Below are the code and all the weights of a small trained network. Each question names an input and a class and asks about switching units off, where a switched-off unit gives its printed mean instead of its output.

import numpy as np


def w(rows, s, z=0):
    codes = np.array(rows[::2]) - 128.0
    scale = np.full(codes.shape[1], s)
    scale[-1] = z or s
    return codes * scale


def f(y):
    return np.maximum(y, 0)


def log_softmax(a):
    a = a - a.max(-1, keepdims=True)
    return a - np.log(np.exp(a).sum(-1, keepdims=True))


def net(x, mask):
    res = np.array(x, float).reshape(1, 8) / 4 @ E
    y = f(res @ A[0][:, :-1].T + A[0][:, -1])
    res = res + np.where(mask, y, B[0][:, -1]) @ B[0][:, :-1]
    return log_softmax(res[-1] @ U[:, :-1].T + U[:, -1])


A, B = {}, {}
E = w([
[126,130,124,127,131],'x0',
[155,219,209,133,199],'x1',
[135,119,134,128,128],'x2',
[147,116,50,254,163],'x3',
[134,118,131,132,125],'x4',
[21,64,115,117,202],'x5',
[176,134,76,42,162],'x6',
[122,143,121,125,131],'x7',
],0.0085)
A[0] = w([
[187,132,34,161,183,75],'n1',
[120,161,133,69,80,70],'n2',
[181,175,110,143,64,63],'n3',
[61,117,128,152,151,162],'n4',
[160,198,98,132,38,92],'n5',
[101,137,170,39,92,86],'n6',
[79,139,49,112,11,87],'n7',
[89,150,147,161,96,157],'n8',
[104,118,154,106,88,209],'n9',
[95,115,118,91,204,132],'n10',
[123,183,178,126,184,200],'n11',
[46,113,126,130,150,144],'n12',
[166,162,184,159,199,60],'n13',
[197,122,54,42,192,253],'n14',
[114,102,195,62,130,36],'n15',
],0.012,0.0066)
B[0] = w([
[144,159,172,152,190,176],'n1',
[99,120,161,152,198,167],'n2',
[40,72,204,78,159,171],'n3',
[150,165,181,91,133,183],'n4',
[67,116,141,67,159,184],'n5',
[123,142,116,197,204,196],'n6',
[180,60,69,136,132,186],'n7',
[55,165,141,141,87,169],'n8',
[141,191,71,190,113,188],'n9',
[119,118,195,93,115,182],'n10',
[155,101,2,92,80,218],'n11',
[114,108,118,97,119,184],'n12',
[152,84,80,106,137,180],'n13',
[85,154,136,172,49,247],'n14',
[162,119,115,154,167,171],'n15',
],0.01,0.012)
U = w([
[114,150,107,214,254,3],'0',
[155,83,22,78,114,55],'1',
[108,151,108,118,109,252],'2',
[91,89,198,19,152,29],'3',
[119,161,104,137,102,224],'4',
[101,197,128,164,37,98],'5',
[128,148,101,128,113,205],'6',
[126,152,109,122,98,172],'7',
],0.014,0.0063)

Each question gives the input, the list of numbers given to net, and the class t.
The units are the neurons (one row each of A and B). Each row of codes is followed by its name. A weight is (code - 128) times the scale printed after its matrix; where a second scale follows, it is the last column's (A, B and U).
mask holds one flag per neuron, in row order. A switched-off neuron (its flag False) gives its mean, the last column of its row in B, instead of its output. The means were averaged over made-up inputs and are rounded, as every weight is.
A unit's drop is (log p(t) with every unit on - log p(t) with that unit switched off) / (log p(t) with every unit on - log p(t) with every unit switched off).
The circuit of an input: a set's keep is (log p(t) with only the set's units on - log p(t) with every unit switched off) / (log p(t) with every unit on - log p(t) with every unit switched off). Starting from the 12 units with the biggest drops (on a tie, the unit counted first), units are removed one at a time, each time the one whose removal leaves the highest keep (on an exact tie, the one counted first), for as long as the keep stays at least 0.8.
circuit, biggest first: the units of the circuit, biggest drop first
most important unit: the unit with the biggest drop
k most important neurons: the k neurons with the biggest drops, biggest first
drop when u is switched off: that unit's drop, to one decimal
input [1,-5,4,-1,-4,-8,-8,3], class 3: circuit, biggest first => [n3 n5]
input [1,0,-2,-4,-5,-5,-3,3], class 3: 3 most important neurons => [n14 n5 n3]
input [-6,-8,2,7,3,-6,-6,8], class 1: circuit, biggest first => [n7]
input [-5,7,-1,3,5,-2,-3,-4], class 1: circuit, biggest first => [n11 n13]
input [6,3,-4,-7,-4,-6,-5,2], class 0: 3 most important neurons => [n6 n2 n14]
input [7,-6,8,-6,-2,-1,6,2], class 4: circuit, biggest first => [n14 n6]
input [5,8,-1,2,-2,1,6,4], class 1: 2 most important neurons => [n11 n13]
input [5,-8,-2,5,-8,-5,-8,-5], class 1: 2 most important neurons => [n7 n14]
input [1,3,7,-6,0,6,-3,8], class 6: 3 most important neurons => [n11 n9 n3]
input [2,7,-3,-8,1,1,-6,1], class 0: 4 most important neurons => [n6 n15 n14 n2]
input [0,-7,-8,1,-2,-6,8,-8], class 4: 3 most important neurons => [n14 n11 n1]
input [-7,2,-7,-8,-8,-6,8,4], class 0: 2 most important neurons => [n6 n2]
input [-8,-2,0,8,1,-4,7,5], class 0: 2 most important neurons => [n1 n11]
input [-2,2,-6,1,-4,-8,6,3], class 3: 3 most important neurons => [n3 n5 n9]
input [5,-6,6,6,8,8,-5,-3], class 3: most important unit => n4
input [3,8,-8,4,5,7,7,2], class 1: 2 most important neurons => [n11 n13]
input [-1,3,-4,-8,-7,2,-7,3], class 0: 3 most important neurons => [n6 n14 n15]
input [7,-4,-4,6,-7,6,-4,-3], class 2: drop when n1 is switched off => -0.2
input [6,-4,-4,2,7,-7,-6,-3], class 3: drop when n11 is switched off => 0.2
input [4,-7,-8,7,-3,-4,7,4], class 4: circuit, biggest first => [n14]
input [-5,1,6,-2,3,7,8,3], class 5: drop when n3 is switched off => 0.1
